Below is a small trained network, with its code and all its weights. Each question gives an input and a target symbol and asks what happens when units are switched off, that is, made to give their printed mean instead of their output.

import numpy as np


def w(rows, s, z=0):
    codes = np.array(rows[::2]) - 128.0
    scale = np.full(codes.shape[1], s)
    scale[-1] = z or s
    return codes * scale


def f(y):
    return y / 2 * (1 + np.tanh(0.7978845608 * (y + 0.044715 * y**3)))


def softmax(a):
    e = np.exp(a - a.max(-1, keepdims=True))
    return e / e.sum(-1, keepdims=True)


def log_softmax(a):
    a = a - a.max(-1, keepdims=True)
    return a - np.log(np.exp(a).sum(-1, keepdims=True))


def net(x, mask):
    ids = ['ΔΦαβεζηθλμξστψ'.index(c) for c in x.split()]
    T = len(ids)
    res = E[ids] + P[:T]
    q, k, v = (res @ M[0].T for M in (Q, K, V))
    z = softmax(np.where(np.tri(T) > 0, q @ k.T / 3**0.5, -1e9)) @ v
    res = res + np.where(mask[0], z, O[0][:, -1]) @ O[0][:, :-1]
    y = f(res @ A[0][:, :-1].T + A[0][:, -1])
    res = res + np.where(mask[1:9], y, B[0][:, -1]) @ B[0][:, :-1]
    return log_softmax(res[-1] @ U[:, :-1].T + U[:, -1])


Q, K, V, O, A, B = {}, {}, {}, {}, {}, {}
E = w([
[171,149,133],'Δ',
[149,149,113],'Φ',
[165,138,115],'α',
[180,133,127],'β',
[183,130,126],'ε',
[104,139,88],'ζ',
[183,122,111],'η',
[185,137,149],'θ',
[150,126,82],'λ',
[199,96,113],'μ',
[189,111,134],'ξ',
[168,99,72],'σ',
[101,79,5],'τ',
[148,41,55],'ψ',
],0.014)
P = w([
[247,141,129],'0',
[146,161,103],'1',
[116,87,143],'2',
[128,171,94],'3',
[104,91,152],'4',
[124,166,76],'5',
[112,93,162],'6',
[128,175,67],'7',
],0.014)
Q[0] = w([
[72,187,117],'H0',
[124,66,128],'H0',
[4,35,251],'H0',
],0.012)
K[0] = w([
[91,167,143],'H0',
[80,102,109],'H0',
[6,108,155],'H0',
],0.019)
V[0] = w([
[205,142,121],'H0',
[145,65,243],'H0',
[132,2,68],'H0',
],0.027)
O[0] = w([
[57,95,66,253],'H0',
[88,85,246,119],'H0',
[199,3,114,168],'H0',
],0.026)
A[0] = w([
[228,156,6,114],'N0',
[14,222,98,156],'N1',
[254,160,118,253],'N2',
[6,133,244,71],'N3',
[29,101,181,116],'N4',
[93,47,173,91],'N5',
[73,71,135,24],'N6',
[144,24,92,97],'N7',
],0.0077,0.005)
B[0] = w([
[190,60,223,205],'N0',
[113,11,200,210],'N1',
[40,164,72,152],'N2',
[252,219,242,156],'N3',
[76,214,211,179],'N4',
[177,163,167,173],'N5',
[212,182,5,192],'N6',
[100,251,109,254],'N7',
],0.012,0.048)
U = w([
[91,61,178,103],'Δ',
[82,23,108,63],'Φ',
[48,73,77,111],'α',
[60,136,124,155],'β',
[65,149,120,120],'ε',
[167,14,151,131],'ζ',
[53,124,53,126],'η',
[164,127,182,161],'θ',
[120,41,50,226],'λ',
[99,184,71,2],'μ',
[137,191,128,236],'ξ',
[141,130,40,200],'σ',
[254,67,159,72],'τ',
[206,161,106,2],'ψ',
],0.0057,0.0052)

Each question gives the input, a string of symbols that net reads in full, and the target symbol t.
The units are the heads (3 rows each of Q, K, V and O) and the neurons (one row each of A and B). Each row of codes is followed by its name. A weight is (code - 128) times the scale printed after its matrix; where a second scale follows, it is the last column's (O, A, B and U).
mask holds one flag per unit, heads first, then neurons. A switched-off unit (its flag False) gives its mean, the last column of its rows in O or B, instead of its output. The means were averaged over made-up inputs and are rounded, as every weight is.
A unit's drop is (log p(t) with every unit on - log p(t) with that unit switched off) / (log p(t) with every unit on - log p(t) with every unit switched off).
The circuit of an input: a set's keep is (log p(t) with only the set's units on - log p(t) with every unit switched off) / (log p(t) with every unit on - log p(t) with every unit switched off). Starting from all 9 units, units are removed one at a time, each time the one whose removal leaves the highest keep (on an exact tie, the one counted first), for as long as the keep stays at least 0.8.
units of the circuit, in order: the units of the circuit, biggest drop first
unit that matters most: the unit with the biggest drop
k most important neurons: the k neurons with the biggest drops, biggest first
input Δ ξ Δ λ λ σ σ τ, target Δ: units of the circuit, in order : [H0 N1]
input σ Φ ξ β τ ξ ε θ, target σ: units of the circuit, in order : [N1 H0]
input Φ ζ Φ, target ζ: units of the circuit, in order : [H0 N7 N6 N4]
input β ξ Δ Φ σ η β, target σ: 2 most important neurons : [N1 N0]
input μ σ ψ Δ, target μ: 2 most important neurons : [N0 N6]
input τ ε ψ Δ λ ξ ψ ξ, target τ: unit that matters most : N0
input α η α β, target α: units of the circuit, in order : [H0 N0 N1 N7]
input η β η λ, target η: units of the circuit, in order : [H0 N0]
input τ Δ ζ β, target τ: units of the circuit, in order : [N0 H0]
input θ Δ λ ξ, target θ: units of the circuit, in order : [H0 N3 N1]
input ξ Δ θ ξ, target ξ: 2 most important neurons : [N3 N0]
input ψ θ Δ λ Φ Δ, target ψ: 4 most important neurons : [N7 N0 N1 N5]
input θ σ σ ψ ξ, target ψ: 2 most important neurons : [N7 N1]
input θ Φ ξ σ, target θ: 3 most important neurons : [N3 N1 N7]
input ξ Φ ξ α τ ξ ψ λ, target ξ: 2 most important neurons : [N3 N6]
input Φ σ τ τ ζ ξ, target Φ: units of the circuit, in order : [H0 N1 N7]
input ξ α ξ θ η Δ, target ξ: 4 most important neurons : [N3 N0 N6 N4]
input β β η λ, target β: 3 most important neurons : [N0 N1 N4]
input Φ ζ θ Φ ψ η ε Δ, target Φ: 2 most important neurons : [N1 N7]
input Δ ζ λ Δ Δ ξ, target Δ: 2 most important neurons : [N1 N7]
input ψ θ τ Φ σ ξ, target ψ: units of the circuit, in order : [N7 H0 N0 N1]
input Δ Δ ψ Φ τ ε Δ, target τ: 2 most important neurons : [N0 N4]
input ψ ξ μ, target ψ: unit that matters most : N7
